Here is a tiny trained network, its code and every weight. The questions are about switching its units off for an input and a target symbol, where a switched-off unit gives its printed mean instead of its output.

import numpy as np


def w(rows, s, z=0):
    codes = np.array(rows[::2]) - 128.0
    scale = np.full(codes.shape[1], s)
    scale[-1] = z or s
    return codes * scale


def f(y):
    return np.maximum(y, 0)


def softmax(a):
    e = np.exp(a - a.max(-1, keepdims=True))
    return e / e.sum(-1, keepdims=True)


def log_softmax(a):
    a = a - a.max(-1, keepdims=True)
    return a - np.log(np.exp(a).sum(-1, keepdims=True))


def net(x, mask):
    ids = ['αγεηθλμπσφω'.index(c) for c in x.split()]
    T = len(ids)
    res = E[ids] + P[:T]
    u = 0
    for l in range(2):
        r = res
        for j in range(3):
            rows = slice(3 * j, 3 * j + 3)
            q, k, v = (r @ M[l][rows].T for M in (Q, K, V))
            z = softmax(np.where(np.tri(T) > 0, q @ k.T / 3**0.5, -1e9)) @ v
            o = O[l][rows]
            res = res + np.where(mask[u + j], z, o[:, -1]) @ o[:, :-1]
        u += 3
        y = f(res @ A[l][:, :-1].T + A[l][:, -1])
        res = res + np.where(mask[u : u + 4], y, B[l][:, -1]) @ B[l][:, :-1]
        u += 4
    return log_softmax(res[-1] @ U[:, :-1].T + U[:, -1])


Q, K, V, O, A, B = {}, {}, {}, {}, {}, {}
E = w([
[92,98,62,108,92,115,154,223,185,221],'α',
[205,109,131,148,86,124,34,172,175,231],'γ',
[76,161,78,128,154,189,74,115,143,253],'ε',
[53,116,170,143,191,177,136,79,196,200],'η',
[154,225,74,167,34,20,227,117,154,98],'θ',
[34,148,188,129,100,75,226,36,164,75],'λ',
[165,204,214,104,201,151,192,165,113,129],'μ',
[152,105,73,101,73,110,195,182,45,101],'π',
[226,130,255,128,73,95,54,55,84,64],'σ',
[124,6,90,174,73,172,148,79,94,61],'φ',
[157,121,89,145,187,232,111,83,21,130],'ω',
],0.0078)
P = w([
[129,108,113,70,190,111,83,163,185,63],'0',
[192,117,105,52,40,114,169,24,150,244],'1',
[116,97,161,218,146,109,161,136,76,137],'2',
[77,179,152,131,43,209,75,146,147,25],'3',
[185,118,167,91,2,226,254,51,94,234],'4',
[114,127,174,244,120,117,160,149,30,160],'5',
[39,206,155,130,59,211,101,115,176,21],'6',
],0.01)
Q[0] = w([
[141,176,227,131,129,128,138,116,146,103],'0.h1',
[98,155,93,206,112,78,123,114,133,96],'0.h1',
[141,154,81,150,173,122,186,215,87,122],'0.h1',
[211,96,156,107,74,199,224,90,106,239],'0.h2',
[91,105,140,225,129,94,75,171,110,82],'0.h2',
[92,189,159,87,52,146,89,107,189,60],'0.h2',
[97,154,138,85,191,135,86,196,148,63],'0.h3',
[166,69,160,107,122,129,215,86,74,249],'0.h3',
[127,167,142,34,71,217,142,117,164,114],'0.h3',
],0.012)
K[0] = w([
[143,192,220,103,128,188,128,118,152,100],'0.h1',
[93,124,66,100,179,79,47,153,148,77],'0.h1',
[155,163,116,136,224,86,161,177,68,126],'0.h1',
[127,134,142,231,114,235,158,123,16,76],'0.h2',
[87,102,72,102,141,105,107,190,167,199],'0.h2',
[164,90,93,38,198,105,97,96,151,57],'0.h2',
[179,124,55,65,152,95,132,103,215,138],'0.h3',
[110,94,181,154,73,192,127,120,3,128],'0.h3',
[137,63,124,55,183,156,116,129,88,53],'0.h3',
],0.011)
V[0] = w([
[101,153,160,170,148,60,186,152,133,133],'0.h1',
[172,131,83,173,112,94,118,195,77,132],'0.h1',
[141,132,135,74,151,110,92,161,135,38],'0.h1',
[80,132,203,122,91,70,204,114,199,111],'0.h2',
[1,52,71,143,92,151,213,110,138,116],'0.h2',
[244,99,182,140,84,74,139,125,110,43],'0.h2',
[161,136,54,113,87,98,128,249,165,186],'0.h3',
[157,4,103,144,85,146,56,132,122,110],'0.h3',
[118,109,173,162,180,220,70,110,207,209],'0.h3',
],0.0091)
O[0] = w([
[139,139,150,177,139,156,61,116,95,139,64],'0.h1',
[78,151,167,150,188,140,135,56,150,127,3],'0.h1',
[82,75,110,118,150,183,122,176,146,168,50],'0.h1',
[140,139,151,206,97,69,87,133,237,184,174],'0.h2',
[102,200,66,124,156,2,92,174,134,154,185],'0.h2',
[174,85,136,229,143,123,173,90,144,71,128],'0.h2',
[170,161,78,201,87,224,149,183,141,155,118],'0.h3',
[166,128,58,188,155,102,45,124,45,100,168],'0.h3',
[41,85,168,174,121,188,64,74,80,179,156],'0.h3',
],0.0092,0.0029)
A[0] = w([
[105,123,157,173,95,140,113,150,122,2,254],'0.n1',
[116,133,156,163,87,29,96,65,155,174,78],'0.n2',
[135,152,107,130,133,72,211,130,209,73,132],'0.n3',
[132,78,175,96,153,164,148,153,159,76,51],'0.n4',
],0.0069,0.0059)
B[0] = w([
[128,248,131,103,239,136,9,117,179,170,254],'0.n1',
[146,118,59,118,255,168,198,50,205,189,220],'0.n2',
[227,95,204,73,136,229,62,167,80,108,235],'0.n3',
[25,135,74,198,130,61,192,143,211,236,146],'0.n4',
],0.005,0.0074)
Q[1] = w([
[82,109,71,99,51,121,76,40,205,44],'1.h1',
[67,254,132,100,63,244,80,154,204,158],'1.h1',
[85,145,163,164,146,242,126,86,95,127],'1.h1',
[70,149,125,129,157,173,66,200,228,174],'1.h2',
[96,172,140,92,168,136,137,174,137,235],'1.h2',
[175,79,127,128,56,111,181,36,39,185],'1.h2',
[180,90,134,164,221,62,122,135,61,101],'1.h3',
[182,161,53,109,66,167,142,171,191,44],'1.h3',
[173,94,121,158,100,66,215,143,159,219],'1.h3',
],0.0069)
K[1] = w([
[93,35,53,63,145,249,149,94,164,140],'1.h1',
[94,10,69,115,188,168,72,227,248,97],'1.h1',
[65,91,176,172,135,189,117,132,71,106],'1.h1',
[65,113,148,145,220,155,81,187,184,97],'1.h2',
[2,194,191,134,125,158,136,188,125,120],'1.h2',
[112,150,195,212,87,87,209,93,69,146],'1.h2',
[154,218,150,162,142,75,122,130,67,114],'1.h3',
[187,78,50,88,149,161,125,178,175,66],'1.h3',
[172,189,148,122,21,85,186,80,143,181],'1.h3',
],0.0071)
V[1] = w([
[160,142,133,138,3,123,108,64,112,172],'1.h1',
[166,17,123,107,25,111,161,98,161,121],'1.h1',
[135,207,116,119,138,119,155,83,96,155],'1.h1',
[147,201,79,103,79,154,183,68,150,195],'1.h2',
[138,162,149,99,108,138,209,117,140,157],'1.h2',
[129,176,146,136,157,156,115,121,139,110],'1.h2',
[81,152,72,141,192,116,208,166,94,131],'1.h3',
[171,121,79,48,112,168,126,39,101,101],'1.h3',
[134,198,130,107,63,138,1,146,173,87],'1.h3',
],0.0063)
O[1] = w([
[103,159,108,115,186,248,182,190,136,162,68],'1.h1',
[113,158,95,115,191,175,149,150,148,242,76],'1.h1',
[129,118,81,127,144,172,155,145,186,69,127],'1.h1',
[148,77,136,86,80,171,26,126,191,90,254],'1.h2',
[126,87,109,97,80,117,85,143,172,156,154],'1.h2',
[118,99,113,127,136,118,162,116,119,114,170],'1.h2',
[97,82,36,122,96,167,58,132,172,88,63],'1.h3',
[120,25,193,137,133,58,139,203,52,57,215],'1.h3',
[156,173,120,83,115,167,174,136,1,202,145],'1.h3',
],0.006,0.0033)
A[1] = w([
[52,113,104,144,201,57,54,106,85,80,18],'1.n1',
[166,89,158,47,131,93,241,29,151,137,4],'1.n2',
[2,112,179,144,140,138,101,107,143,187,133],'1.n3',
[140,84,88,61,17,187,132,142,74,139,12],'1.n4',
],0.0076,0.0038)
B[1] = w([
[114,148,193,153,30,158,165,217,209,222,219],'1.n1',
[32,158,65,179,91,204,42,206,51,91,255],'1.n2',
[201,95,31,82,97,128,224,74,78,55,242],'1.n3',
[61,214,203,169,254,65,197,118,200,107,224],'1.n4',
],0.0065,0.0064)
U = w([
[67,170,33,144,150,194,37,190,198,187,5],'α',
[198,103,20,120,160,50,58,116,101,2,204],'γ',
[11,135,126,54,244,121,144,137,103,41,215],'ε',
[218,153,184,82,115,174,237,190,161,137,25],'η',
[61,58,217,96,39,156,93,186,167,129,74],'θ',
[154,75,96,126,63,174,182,46,250,142,159],'λ',
[105,166,106,238,94,24,182,172,87,176,97],'μ',
[124,122,222,9,227,32,13,61,171,215,196],'π',
[165,64,120,209,134,252,100,114,37,149,109],'σ',
[130,119,98,22,33,119,106,90,6,214,182],'φ',
[120,136,209,236,179,81,183,29,153,83,167],'ω',
],0.0045,0.0025)

Each question gives the input, a string of symbols that net reads in full, and the target symbol t.
The units are the heads (3 rows each of Q, K, V and O) and the neurons (one row each of A and B). Each row of codes is followed by its name. A weight is (code - 128) times the scale printed after its matrix; where a second scale follows, it is the last column's (O, A, B and U).
mask holds one flag per unit, layer by layer, with each layer's heads first. A switched-off unit (its flag False) gives its mean, the last column of its rows in O or B, instead of its output. The means were averaged over made-up inputs and are rounded, as every weight is.
A unit's drop is (log p(t) with every unit on - log p(t) with that unit switched off) / (log p(t) with every unit on - log p(t) with every unit switched off).
The circuit of an input: a set's keep is (log p(t) with only the set's units on - log p(t) with every unit switched off) / (log p(t) with every unit on - log p(t) with every unit switched off). Starting from the 12 units with the biggest drops (on a tie, the unit counted first), units are removed one at a time, each time the one whose removal leaves the highest keep (on an exact tie, the one counted first), for as long as the keep stays at least 0.8.
units of the circuit, in order: the units of the circuit, biggest drop first
unit that matters most: the unit with the biggest drop
top k neurons: the k neurons with the biggest drops, biggest first
k most important neurons of layer l: the k neurons of layer l with the biggest drops, biggest first
which heads matter: for each layer, one digit per head in row order, 1 if its drop is at least 0.15 and else 0, layers parted by /
input γ ε π θ γ σ η, target σ: units of the circuit, in order -> (0.h3, 0.h2)
input σ π π σ, target ω: units of the circuit, in order -> (0.h2, 0.n1, 1.h2)
input σ α φ η π, target γ: which heads matter -> 011 / 000
input φ γ ε π ε α σ, target μ: unit that matters most -> 0.n1
input φ η σ, target π: units of the circuit, in order -> (0.h3, 1.n3)
input ε α π γ, target ε: units of the circuit, in order -> (0.h2, 1.n4, 1.h3)
input μ η π η γ, target η: units of the circuit, in order -> (0.h3, 1.h1, 0.h1)
input α π φ σ, target α: units of the circuit, in order -> (0.h3, 0.n1)
input η ω ω θ π ω ω, target φ: units of the circuit, in order -> (0.h3, 0.h2, 1.n3, 1.h3)
input θ μ α ε η, target φ: units of the circuit, in order -> (0.h2, 0.h3, 1.n3)
input α μ α ω, target α: top 4 neurons -> (0.n1, 0.n3, 1.n3, 1.n4)
input ω α μ μ, target θ: which heads matter -> 110 / 101
input ω α π σ η, target σ: units of the circuit, in order -> (0.h2, 1.n2)
input σ φ γ ω, target ω: which heads matter -> 010 / 000
input θ ω λ θ γ η σ, target η: which heads matter -> 001 / 001
input ε φ α ω μ, target ε: most important neuron of layer 1 -> (1.n4)
input α μ π π, target α: which heads matter -> 001 / 001
input γ σ μ λ θ, target θ: 2 most important neurons of layer 1 -> (1.n2, 1.n3)
input μ θ ε α, target λ: which heads matter -> 111 / 001
input α π θ θ, target α: which heads matter -> 001 / 001
input μ η φ μ, target λ: 2 most important neurons of layer 0 -> (0.n4, 0.n3)
input ω α η α λ π λ, target θ: unit that matters most -> 1.n1
input ε η η σ γ, target σ: top 2 neurons -> (1.n2, 1.n4)
input λ η μ σ ω φ φ, target π: which heads matter -> 011 / 000
input π μ α α π θ α, target γ: which heads matter -> 111 / 100
input η π ε ω ω, target ε: which heads matter -> 010 / 000
input λ ω α, target μ: unit that matters most -> 0.h2
input η π α, target μ: 2 most important neurons of layer 0 -> (0.n3, 0.n2)
input θ φ η, target λ: top 2 neurons -> (1.n3, 0.n2)
input ω σ φ, target α: top 2 neurons -> (1.n1, 0.n1)
